Below are the code and all the weights of a small trained network. Each question names an input and a class and asks about switching units off, where a switched-off unit gives its printed mean instead of its output.

import numpy as np


def w(rows, s, z=0):
    codes = np.array(rows[::2]) - 128.0
    scale = np.full(codes.shape[1], s)
    scale[-1] = z or s
    return codes * scale


def f(y):
    return np.maximum(y, 0)


def log_softmax(a):
    a = a - a.max(-1, keepdims=True)
    return a - np.log(np.exp(a).sum(-1, keepdims=True))


def net(x, mask):
    res = np.array(x, float).reshape(1, 6) / 4 @ E
    y = f(res @ A[0][:, :-1].T + A[0][:, -1])
    res = res + np.where(mask, y, B[0][:, -1]) @ B[0][:, :-1]
    return log_softmax(res[-1] @ U[:, :-1].T + U[:, -1])


A, B = {}, {}
E = w([
[129,128,128,128],'x0',
[187,185,68,26],'x1',
[127,130,129,128],'x2',
[62,118,6,144],'x3',
[128,129,128,128],'x4',
[61,50,179,30],'x5',
],0.014)
A[0] = w([
[177,142,199,121,253],'neuron 1',
[62,109,25,136,164],'neuron 2',
[122,124,148,249,204],'neuron 3',
[176,118,191,125,243],'neuron 4',
[118,116,202,106,103],'neuron 5',
[66,94,162,126,117],'neuron 6',
[105,130,131,60,57],'neuron 7',
[123,90,204,133,164],'neuron 8',
[152,146,141,196,196],'neuron 9',
[108,100,129,34,19],'neuron 10',
[180,220,141,117,153],'neuron 11',
[137,100,126,77,59],'neuron 12',
[163,206,21,131,91],'neuron 13',
[65,86,166,134,126],'neuron 14',
[74,72,102,149,141],'neuron 15',
[98,62,129,131,135],'neuron 16',
],0.015,0.0056)
B[0] = w([
[137,26,118,47,199],'neuron 1',
[121,173,121,232,243],'neuron 2',
[6,179,70,36,230],'neuron 3',
[106,32,147,86,190],'neuron 4',
[97,71,141,152,173],'neuron 5',
[205,133,146,172,182],'neuron 6',
[45,160,115,122,168],'neuron 7',
[91,60,182,156,186],'neuron 8',
[116,96,85,80,195],'neuron 9',
[57,182,86,91,186],'neuron 10',
[189,54,96,84,205],'neuron 11',
[83,143,104,117,158],'neuron 12',
[134,42,157,232,250],'neuron 13',
[217,147,221,177,189],'neuron 14',
[143,198,135,143,191],'neuron 15',
[160,183,156,168,177],'neuron 16',
],0.013,0.021)
U = w([
[59,107,122,53,173],'0',
[139,66,179,184,174],'1',
[63,178,65,142,251],'2',
[190,191,186,166,3],'3',
[250,82,101,90,42],'4',
],0.014,0.0047)

Each question gives the input, the list of numbers given to net, and the class t.
The units are the neurons (one row each of A and B). Each row of codes is followed by its name. A weight is (code - 128) times the scale printed after its matrix; where a second scale follows, it is the last column's (A, B and U).
mask holds one flag per neuron, in row order. A switched-off neuron (its flag False) gives its mean, the last column of its row in B, instead of its output. The means were averaged over made-up inputs and are rounded, as every weight is.
A unit's drop is (log p(t) with every unit on - log p(t) with that unit switched off) / (log p(t) with every unit on - log p(t) with every unit switched off).
The circuit of an input: a set's keep is (log p(t) with only the set's units on - log p(t) with every unit switched off) / (log p(t) with every unit on - log p(t) with every unit switched off). Starting from the 12 units with the biggest drops (on a tie, the unit counted first), units are removed one at a time, each time the one whose removal leaves the highest keep (on an exact tie, the one counted first), for as long as the keep stays at least 0.8.
circuit, biggest first: the units of the circuit, biggest drop first
most important unit: the unit with the biggest drop
top k neurons: the k neurons with the biggest drops, biggest first
drop of u: that unit's drop, to one decimal
input [0,-8,0,0,6,-7], class 0: top neuron : (neuron 2)
input [2,-7,-4,8,5,1], class 3: circuit, biggest first : (neuron 14; neuron 16; neuron 15)
input [5,-5,-5,8,0,0], class 2: top 2 neurons : (neuron 3; neuron 13)
input [-3,7,-8,1,-3,-2], class 1: top 3 neurons : (neuron 13; neuron 1; neuron 9)
input [-1,-6,2,0,-2,0], class 0: top 2 neurons : (neuron 3; neuron 13)
input [6,-6,3,1,0,-8], class 2: top 2 neurons : (neuron 1; neuron 4)
input [6,4,8,-5,-4,0], class 4: top 2 neurons : (neuron 3; neuron 11)
input [2,3,-4,1,1,2], class 2: top 2 neurons : (neuron 1; neuron 4)
input [-2,5,-3,1,2,-7], class 1: top 2 neurons : (neuron 13; neuron 1)
input [7,3,-3,8,5,-2], class 1: top 2 neurons : (neuron 13; neuron 3)
input [5,0,2,3,5,-5], class 2: top 3 neurons : (neuron 3; neuron 14; neuron 8)
input [-5,-1,-7,1,-6,-8], class 2: top 3 neurons : (neuron 3; neuron 1; neuron 4)
input [-2,5,-5,-7,6,-1], class 4: top 2 neurons : (neuron 3; neuron 11)
input [8,-8,2,-2,-2,-1], class 0: most important unit : neuron 3
input [0,-1,2,2,0,1], class 3: top 2 neurons : (neuron 3; neuron 13)
input [0,-2,-2,-4,7,0], class 0: top 2 neurons : (neuron 13; neuron 2)
input [1,1,-5,-1,4,-2], class 4: drop of neuron 3 : 0.5
input [6,8,-3,7,3,-6], class 1: drop of neuron 13 : 0.3
input [-2,0,-6,-8,-4,0], class 0: drop of neuron 7 : 0.0
input [-6,-4,8,1,-7,-5], class 2: top neuron : (neuron 1)
input [6,-5,8,6,-5,-1], class 2: drop of neuron 3 : 0.5
